Here is a tiny trained network, its code and every weight. The questions are about switching its units off for an input and a class, where a switched-off unit gives its printed mean instead of its output.

import numpy as np


def w(rows, s, z=0):
    codes = np.array(rows[::2]) - 128.0
    scale = np.full(codes.shape[1], s)
    scale[-1] = z or s
    return codes * scale


def f(y):
    return y / 2 * (1 + np.tanh(0.7978845608 * (y + 0.044715 * y**3)))


def log_softmax(a):
    a = a - a.max(-1, keepdims=True)
    return a - np.log(np.exp(a).sum(-1, keepdims=True))


def net(x, mask):
    res = np.array(x, float).reshape(1, 8) / 4 @ E
    y = f(res @ A[0][:, :-1].T + A[0][:, -1])
    res = res + np.where(mask, y, B[0][:, -1]) @ B[0][:, :-1]
    return log_softmax(res[-1] @ U[:, :-1].T + U[:, -1])


A, B = {}, {}
E = w([
[128,129,125,131,130,129,130,129,128,121],'x0',
[168,127,50,46,139,142,151,155,100,125],'x1',
[158,36,160,114,225,177,58,254,207,162],'x2',
[128,128,128,128,127,129,127,129,127,128],'x3',
[208,56,89,171,78,110,95,69,127,111],'x4',
[180,205,139,143,99,166,72,145,125,117],'x5',
[146,122,135,156,201,161,163,88,81,99],'x6',
[195,168,146,143,132,49,207,145,174,115],'x7',
],0.009)
A[0] = w([
[78,164,134,108,140,126,125,162,135,128,89],'n0',
[148,156,38,48,124,135,163,114,108,129,126],'n1',
[73,143,91,72,20,50,92,195,182,135,2],'n2',
[112,218,84,131,95,139,153,75,103,118,9],'n3',
[98,127,141,115,84,74,160,77,111,133,46],'n4',
[177,255,121,138,108,158,73,114,106,126,89],'n5',
[170,169,145,130,118,75,201,124,138,123,78],'n6',
[137,137,69,92,113,124,140,151,129,124,45],'n7',
[196,94,97,159,95,126,126,51,109,133,60],'n8',
[39,126,106,105,99,174,73,87,85,130,83],'n9',
[59,188,136,83,110,88,144,163,125,133,75],'n10',
[106,187,140,136,194,183,181,110,105,124,118],'n11',
[60,148,188,212,100,101,122,83,160,125,98],'n12',
[44,70,98,101,125,72,195,96,128,132,101],'n13',
[151,161,135,135,123,95,162,121,161,133,40],'n14',
[140,115,152,121,128,89,154,181,146,123,102],'n15',
[150,91,100,134,92,81,90,123,139,123,40],'n16',
],0.016,0.0062)
B[0] = w([
[125,88,135,144,44,148,73,118,172,130,180],'n0',
[101,154,160,179,113,93,98,198,27,117,226],'n1',
[182,86,114,134,209,32,194,105,101,106,204],'n2',
[145,83,123,117,195,149,93,190,181,136,246],'n3',
[144,79,120,121,178,154,81,180,172,130,208],'n4',
[140,114,239,111,116,190,171,49,140,142,232],'n5',
[149,221,43,112,131,170,129,91,123,137,221],'n6',
[64,188,186,171,82,166,90,173,119,144,155],'n7',
[98,78,94,118,82,31,146,115,170,117,225],'n8',
[153,235,16,111,143,181,136,105,135,140,222],'n9',
[63,78,97,128,60,94,120,113,168,113,200],'n10',
[124,62,95,125,112,16,154,115,149,112,219],'n11',
[101,158,165,167,106,96,106,206,21,119,222],'n12',
[169,132,253,113,108,193,165,47,148,142,208],'n13',
[102,163,59,112,127,202,120,106,106,151,167],'n14',
[128,163,81,107,137,201,91,123,127,134,173],'n15',
[32,123,135,105,65,177,114,116,185,123,165],'n16',
],0.018,0.013)
U = w([
[124,60,126,82,233,166,39,255,213,179,117],'0',
[40,88,82,105,42,75,123,115,166,115,84],'1',
[113,205,27,106,133,170,136,101,97,163,103],'2',
[146,100,104,159,195,42,203,98,69,84,250],'3',
[68,162,171,177,106,118,96,204,37,140,90],'4',
[132,122,222,93,108,186,162,88,131,174,86],'5',
],0.0083,0.016)

Each question gives the input, the list of numbers given to net, and the class t.
The units are the neurons (one row each of A and B). Each row of codes is followed by its name. A weight is (code - 128) times the scale printed after its matrix; where a second scale follows, it is the last column's (A, B and U).
mask holds one flag per neuron, in row order. A switched-off neuron (its flag False) gives its mean, the last column of its row in B, instead of its output. The means were averaged over made-up inputs and are rounded, as every weight is.
A unit's drop is (log p(t) with every unit on - log p(t) with that unit switched off) / (log p(t) with every unit on - log p(t) with every unit switched off).
The circuit of an input: a set's keep is (log p(t) with only the set's units on - log p(t) with every unit switched off) / (log p(t) with every unit on - log p(t) with every unit switched off). Starting from the 12 units with the biggest drops (on a tie, the unit counted first), units are removed one at a time, each time the one whose removal leaves the highest keep (on an exact tie, the one counted first), for as long as the keep stays at least 0.8.
units of the circuit, in order: the units of the circuit, biggest drop first
most important unit: the unit with the biggest drop
k most important neurons: the k neurons with the biggest drops, biggest first
drop when u is switched off: that unit's drop, to one decimal
input [-7,-6,-1,2,-3,-2,0,8], class 2: most important unit	n6
input [0,2,-3,6,-7,2,-8,-5], class 3: 3 most important neurons	[n2, n16, n8]
input [-2,-1,5,-7,-1,-4,-4,-6], class 2: units of the circuit, in order	[n3, n9]
input [7,7,0,-3,-2,2,-8,-2], class 3: 2 most important neurons	[n2, n12]
input [6,0,4,5,3,-2,-8,-4], class 3: 2 most important neurons	[n2, n3]
input [-3,-5,0,-3,-4,-7,2,-2], class 5: 3 most important neurons	[n13, n1, n2]
input [1,-1,2,8,-3,-2,-8,8], class 2: 4 most important neurons	[n15, n6, n14, n11]
input [-8,-3,-6,-3,3,-7,0,4], class 5: 2 most important neurons	[n13, n6]
input [7,8,-7,-4,-5,-6,-4,-4], class 4: 2 most important neurons	[n1, n7]
input [6,7,1,4,6,7,4,5], class 4: 2 most important neurons	[n1, n13]
input [-4,6,-4,8,-6,-5,6,-6], class 1: 3 most important neurons	[n11, n2, n10]
input [0,-2,3,0,2,4,2,-3], class 5: 3 most important neurons	[n3, n4, n2]
input [-3,-2,-2,3,7,-7,2,2], class 1: 3 most important neurons	[n8, n5, n16]
input [-8,7,-5,-3,-5,2,8,-6], class 3: units of the circuit, in order	[n11]
input [6,-6,2,-6,7,4,7,-4], class 1: 3 most important neurons	[n8, n2, n1]
input [5,4,-6,6,-1,-5,-3,-6], class 0: 4 most important neurons	[n3, n4, n6, n5]
input [5,5,-2,0,-4,4,-1,-3], class 4: 3 most important neurons	[n1, n8, n13]
input [-6,6,-8,3,-1,5,0,2], class 0: 2 most important neurons	[n3, n4]
input [2,-4,6,1,2,-5,-2,7], class 2: units of the circuit, in order	[n3, n15]
input [-1,-8,1,7,-3,-1,2,3], class 4: most important unit	n12
input [7,1,-1,-6,8,6,6,5], class 1: drop when n8 is switched off	2.8
input [-4,7,2,-4,6,-8,-4,-3], class 5: drop when n12 is switched off	0.4
input [2,-3,-8,5,3,-4,-2,5], class 0: drop when n4 is switched off	0.9
input [-2,-1,-5,-2,1,1,5,2], class 0: drop when n14 is switched off	0.0
